Here is a tiny trained network, its code and every weight. The questions are about switching its units off for an input and a class, where a switched-off unit gives its printed mean instead of its output.

import numpy as np


def w(rows, s, z=0):
    codes = np.array(rows[::2]) - 128.0
    scale = np.full(codes.shape[1], s)
    scale[-1] = z or s
    return codes * scale


def norm(h):
    return h / np.sqrt((h * h).mean(-1, keepdims=True) + 1e-5)


def f(y):
    return y / 2 * (1 + np.tanh(0.7978845608 * (y + 0.044715 * y**3)))


def log_softmax(a):
    a = a - a.max(-1, keepdims=True)
    return a - np.log(np.exp(a).sum(-1, keepdims=True))


def net(x, mask):
    res = np.array(x, float).reshape(1, 6) / 4 @ E
    u = 0
    for l in range(2):
        y = f(norm(res) @ A[l][:, :-1].T + A[l][:, -1])
        res = res + np.where(mask[u : u + 3], y, B[l][:, -1]) @ B[l][:, :-1]
        u += 3
    return log_softmax(norm(res)[-1] @ U[:, :-1].T + U[:, -1])


A, B = {}, {}
E = w([
[139,140,101,185,254,56,210,158,132,136,196],'x0',
[130,81,107,139,136,117,95,129,111,134,104],'x1',
[187,92,221,141,192,95,166,75,77,68,89],'x2',
[60,96,180,50,208,171,106,51,99,176,173],'x3',
[38,120,93,135,177,171,187,75,152,41,85],'x4',
[68,181,117,150,149,130,138,138,12,176,98],'x5',
],0.0072)
A[0] = w([
[49,81,105,146,140,212,199,136,152,60,95,118],'L0N0',
[162,176,145,147,45,253,52,46,94,101,73,59],'L0N1',
[105,209,113,70,168,148,162,201,7,187,25,2],'L0N2',
],0.0057,0.0021)
B[0] = w([
[171,94,154,126,92,107,147,248,42,160,130,239],'L0N0',
[162,120,174,188,178,177,57,139,121,107,161,253],'L0N1',
[198,81,74,92,131,187,196,134,204,86,109,214],'L0N2',
],0.013,0.0033)
A[1] = w([
[207,185,228,178,210,80,139,22,66,34,38,93],'L1N0',
[150,216,82,254,38,97,134,155,67,12,27,4],'L1N1',
[68,90,154,11,191,188,112,107,45,127,162,48],'L1N2',
],0.0049,0.0038)
B[1] = w([
[60,156,8,124,91,124,135,164,117,140,180,253],'L1N0',
[96,152,158,132,146,56,74,46,194,195,98,208],'L1N1',
[111,151,185,165,86,55,103,105,232,139,94,189],'L1N2',
],0.015,0.0036)
U = w([
[111,135,124,226,183,173,120,147,109,110,175,253],'0',
[50,180,170,195,122,73,130,28,215,172,74,54],'1',
[2,126,8,102,27,164,116,162,95,130,187,41],'2',
[158,98,188,108,81,107,167,193,34,188,115,161],'3',
[185,45,83,97,135,204,199,76,210,42,128,87],'4',
],0.0096,0.0055)

Each question gives the input, the list of numbers given to net, and the class t.
The units are the neurons (one row each of A and B). Each row of codes is followed by its name. A weight is (code - 128) times the scale printed after its matrix; where a second scale follows, it is the last column's (A, B and U).
mask holds one flag per neuron, layer by layer. A switched-off neuron (its flag False) gives its mean, the last column of its row in B, instead of its output. The means were averaged over made-up inputs and are rounded, as every weight is.
A unit's drop is (log p(t) with every unit on - log p(t) with that unit switched off) / (log p(t) with every unit on - log p(t) with every unit switched off).
The circuit of an input: a set's keep is (log p(t) with only the set's units on - log p(t) with every unit switched off) / (log p(t) with every unit on - log p(t) with every unit switched off). Starting from all 6 units, units are removed one at a time, each time the one whose removal leaves the highest keep (on an exact tie, the one counted first), for as long as the keep stays at least 0.8.
circuit, biggest first: the units of the circuit, biggest drop first
most important unit: the unit with the biggest drop
top k neurons: the k neurons with the biggest drops, biggest first
k most important neurons of layer l: the k neurons of layer l with the biggest drops, biggest first
input [-8,7,-5,4,-6,-5], class 0: circuit, biggest first => L0N1, L1N0
input [-5,2,-1,8,0,-6], class 1: most important unit => L1N2
input [-8,-4,5,6,8,2], class 0: 2 most important neurons of layer 1 => L1N1, L1N0
input [7,6,4,3,-5,8], class 4: circuit, biggest first => L0N2, L0N0
input [0,-7,-2,1,-1,-4], class 4: 2 most important neurons of layer 1 => L1N0, L1N1
input [-4,-8,3,6,-1,-5], class 1: top 3 neurons => L1N2, L0N2, L0N0
input [3,-4,-6,-5,8,6], class 3: circuit, biggest first => L0N0, L1N0
input [-5,-4,0,4,-4,6], class 4: 2 most important neurons of layer 0 => L0N2, L0N0
input [-6,-1,-8,-8,8,-4], class 1: top 2 neurons => L1N1, L1N0
input [0,6,-6,-7,-6,1], class 1: top 3 neurons => L1N1, L0N0, L1N0
input [-7,3,2,-8,4,-2], class 1: top 2 neurons => L1N1, L0N2
input [-3,-6,6,5,-6,8], class 4: top 3 neurons => L0N2, L0N0, L1N1
input [-6,8,-3,-5,7,5], class 3: 2 most important neurons of layer 1 => L1N0, L1N2
input [5,6,-1,0,6,-5], class 3: circuit, biggest first => L0N0
input [7,-7,-6,8,6,-3], class 1: top 4 neurons => L1N2, L1N0, L0N2, L0N1
input [-7,2,4,-6,-2,2], class 0: top 2 neurons => L0N1, L1N2
input [-1,-3,8,-7,-2,-4], class 2: 2 most important neurons of layer 1 => L1N0, L1N2
input [1,-4,5,-4,-5,7], class 4: top 2 neurons => L0N2, L0N0
input [3,-6,8,-2,5,-7], class 2: top 2 neurons => L1N0, L0N2
input [-3,5,-3,5,-5,-4], class 1: most important neuron of layer 0 => L0N0
input [-4,5,5,4,3,4], class 2: 2 most important neurons of layer 1 => L1N0, L1N1
input [-6,7,6,-4,-1,6], class 0: top 2 neurons => L0N1, L0N2
